Small tables with named rows and columns. After each table, cells are looked up by row and column.

kez:
|  | vufezok | tadubo | pof |
|---|---|---|---|
| fom | 182 | 151 | 82 |
| foz | 147 | 187 | 95 |
| komef | 192 | 54 | 70 |

What is the pof of fom in kez?
82
What is the pof of komef in kez?
70
What is the tadubo of foz in kez?
187
What is the tadubo of fom in kez?
151
What is the vufezok of fom in kez?
182
What is the vufezok of foz in kez?
147
What is the pof of foz in kez?
95
What is the vufezok of komef in kez?
192
What is the tadubo of komef in kez?
54

Table nolugem
	dazafe	nos	pemat	merule	damuni	vifafa	tevarof	rifuvim	nad
pabi	-50.25	-36.66	-59.76	-38.68	-76.33	-80.39	26.36	97.39	-36.97
tabune	-1.30	15.09	-13.84	4.51	-8.95	-51.82	2.27	91.45	12.29
kuzaven	74.79	73.15	41.23	82.35	78.70	69.92	24.09	-1.47	56.51

What is the tevarof of tabune in nolugem?
2.27
What is the damuni of pabi in nolugem?
-76.33
What is the dazafe of kuzaven in nolugem?
74.79
What is the pemat of kuzaven in nolugem?
41.23
What is the nos of pabi in nolugem?
-36.66
What is the damuni of kuzaven in nolugem?
78.70
What is the tevarof of pabi in nolugem?
26.36
What is the nos of kuzaven in nolugem?
73.15
What is the vifafa of kuzaven in nolugem?
69.92
Which row has the largest tevarof? pabi

kos
         tusame  piga  gubovok  bofuti  zaser   zuf   sig  sutemeb
nabovi      885  5367     6590    1248    728   668   552      475
bapa       6227   866      673     604    637   577   997     5873
verit      1792  8031     3510     617    673   617   591      603
muzeded     651   588      770    5419   6623  1145   529      549
noga        619   704      497    1856   8033  3388   674      535
donup       631   582      633     716   4986  6920  1235      529
vuv         516   651     4504    7353   1446   552   597      620
rav        6836  4957      683     582    746   582   415     1222
sut         640   542      493     567   1557  7807  4051      619
ziv        1256   520      664     523    552   704  4685     7117
kiribo      588   413      523     602    441  3057  8238     2001
buz        6374  5679      850     604    630   733   574      965
daki        538   563      609     705   5371  6844  1051      533

What is the tusame of sut in kos? 640
What is the zuf of noga in kos? 3388
What is the zuf of ziv in kos? 704
What is the sig of daki in kos? 1051
What is the tusame of bapa in kos? 6227
What is the zuf of bapa in kos? 577
What is the gubovok of rav in kos? 683
What is the zaser of bapa in kos? 637
What is the bofuti of kiribo in kos? 602
What is the sig of bapa in kos? 997
What is the tusame of rav in kos? 6836

nel:
	bokod	rakemut	gev	gira
kasote	405	271	535	-86
vut	18	-68	159	-168
deg	-513	-324	-231	121
fupeb	81	-31	469	-201
lelidi	459	340	93	-87
lat	245	287	-263	236
zafima	295	208	129	-97
deruviz	292	212	658	22

zafima, rakemut => 208
lelidi, bokod => 459
vut, gira => -168
lat, gev => -263
fupeb, rakemut => -31
fupeb, bokod => 81
deruviz, bokod => 292
kasote, bokod => 405
lat, bokod => 245
kasote, gev => 535
lelidi, gira => -87
deruviz, gev => 658
vut, rakemut => -68
zafima, gev => 129
deg, gev => -231
Which row has the largest bokod? lelidi

Table keva
,daz,ditapot,kelatut,bibilov,savozus,fes,pemigus
pubudi,-4503,-2523,277,1380,5336,-3287,3308
rurak,-3740,-1826,-1264,-905,5237,-1062,806
sigep,-2139,-1822,488,1786,-3429,-2519,-1404
gak,-1225,-1415,-301,378,4495,-2687,1289
nud,-4646,-968,-1122,4095,-1454,-3303,1078
tenatik,-6534,-345,-3062,-5009,-3826,-5419,-1010
luv,73,-2126,279,2821,2824,-4012,1972
gedan,-5365,-3632,-3085,-1885,1056,-1149,-754
budere,-3054,-2762,192,2349,-213,-4196,-774
filato,-6197,-800,-2009,-2934,-6196,-2332,1382
pire,-5777,-2801,-500,1936,-5070,-4174,-261

kelatut of rurak is -1264
bibilov of gak is 378
savozus of sigep is -3429
pemigus of nud is 1078
kelatut of pubudi is 277
fes of nud is -3303
kelatut of luv is 279
daz of gak is -1225
pemigus of rurak is 806
bibilov of pubudi is 1380
bibilov of gedan is -1885
fes of tenatik is -5419
daz of pire is -5777
fes of gak is -2687
Which row has the largest fes? rurak

guk =
|  | rep | zuzotu |
|---|---|---|
| leban | 298 | 810 |
| vodod | 616 | 452 |
| miz | 770 | 674 |
| fim | 568 | 509 |
| gud | 544 | 740 |
| zal | 290 | 247 |
| ziv | 387 | 106 |
| budoku | 400 | 743 |
| das | 452 | 452 |
| ritoz | 76 | 193 |
| motun | 506 | 541 |

ziv, rep -> 387
budoku, rep -> 400
gud, rep -> 544
zal, zuzotu -> 247
fim, zuzotu -> 509
das, rep -> 452
motun, rep -> 506
vodod, zuzotu -> 452
budoku, zuzotu -> 743
ritoz, zuzotu -> 193
ritoz, rep -> 76
leban, zuzotu -> 810
vodod, rep -> 616
ziv, zuzotu -> 106
zal, rep -> 290
miz, rep -> 770

kel:
	vofasif	duro
lag	18	49
viz	26	46
gopo	25	48
povipe	27	46
meki	17	49
zun	29	64
banoguk	26	45
denufak	25	77
gomoza	24	47
gur	35	49
gima	21	94
nef	27	48
bem	21	88

lag, duro: 49
nef, duro: 48
gopo, duro: 48
zun, duro: 64
banoguk, vofasif: 26
viz, vofasif: 26
gomoza, vofasif: 24
gima, duro: 94
povipe, duro: 46
gur, vofasif: 35
nef, vofasif: 27
bem, duro: 88
denufak, duro: 77
Which row has the largest duro? gima

konuno
         volap  kam  bofelo  vikif
tubo       225  222     227    225
pavuf      232  225     222    223
fidav      225  213     230    225
zonul      230  228     222    231
bagal      223  229     234    241
tumul       21  217     231    220
nanogok    218  221     222    225
tov        215  224     231    222

pavuf, bofelo => 222
nanogok, bofelo => 222
bagal, bofelo => 234
tubo, volap => 225
bagal, kam => 229
zonul, vikif => 231
nanogok, vikif => 225
tumul, volap => 21
fidav, vikif => 225
pavuf, vikif => 223
pavuf, volap => 232
tov, volap => 215
fidav, volap => 225
zonul, kam => 228
nanogok, volap => 218
tumul, bofelo => 231
fidav, bofelo => 230
tov, vikif => 222

natut =
         mabo  zeradi  gadat  muni  finiv   lek   fif   muv
sulabap  3211    4833   6928  7723   6203  5222  1886  2349
gug      3081    4484   6570  7840   6392  5576  2357  2090
puv      3083    4282   6369  7848   6523  5705  2613  1954

What is the mabo of puv in natut?
3083
What is the gadat of puv in natut?
6369
What is the fif of puv in natut?
2613
What is the fif of gug in natut?
2357
What is the gadat of gug in natut?
6570
What is the zeradi of sulabap in natut?
4833
What is the lek of sulabap in natut?
5222
What is the muv of gug in natut?
2090
What is the finiv of puv in natut?
6523
What is the muni of puv in natut?
7848
What is the gadat of sulabap in natut?
6928
What is the lek of puv in natut?
5705
What is the lek of gug in natut?
5576
What is the muni of sulabap in natut?
7723

Table fam
,voz,bel,ruk
nok,-11.88,-83.22,-12.61
lepebi,-2.86,11.02,-5.24
dovud,-81.51,39.12,46.97
kopev,-40.88,60.51,1.05
rumez,-34.57,90.14,-29.95
batuko,14.71,14.53,-3.03
koro,-48.21,45.49,22.38
dugin,-19.35,-40.56,50.48
mir,1.22,22.83,57.33
dedate,-79.69,-49.05,1.14
zava,-6.38,-80.16,44.51

What is the voz of dovud in fam? -81.51
What is the ruk of batuko in fam? -3.03
What is the voz of zava in fam? -6.38
What is the voz of mir in fam? 1.22
What is the ruk of rumez in fam? -29.95
What is the bel of koro in fam? 45.49
What is the ruk of dedate in fam? 1.14
What is the bel of dovud in fam? 39.12
What is the bel of mir in fam? 22.83
What is the bel of dedate in fam? -49.05
What is the ruk of zava in fam? 44.51
What is the bel of nok in fam? -83.22
What is the ruk of lepebi in fam? -5.24
What is the ruk of dovud in fam? 46.97
What is the ruk of mir in fam? 57.33

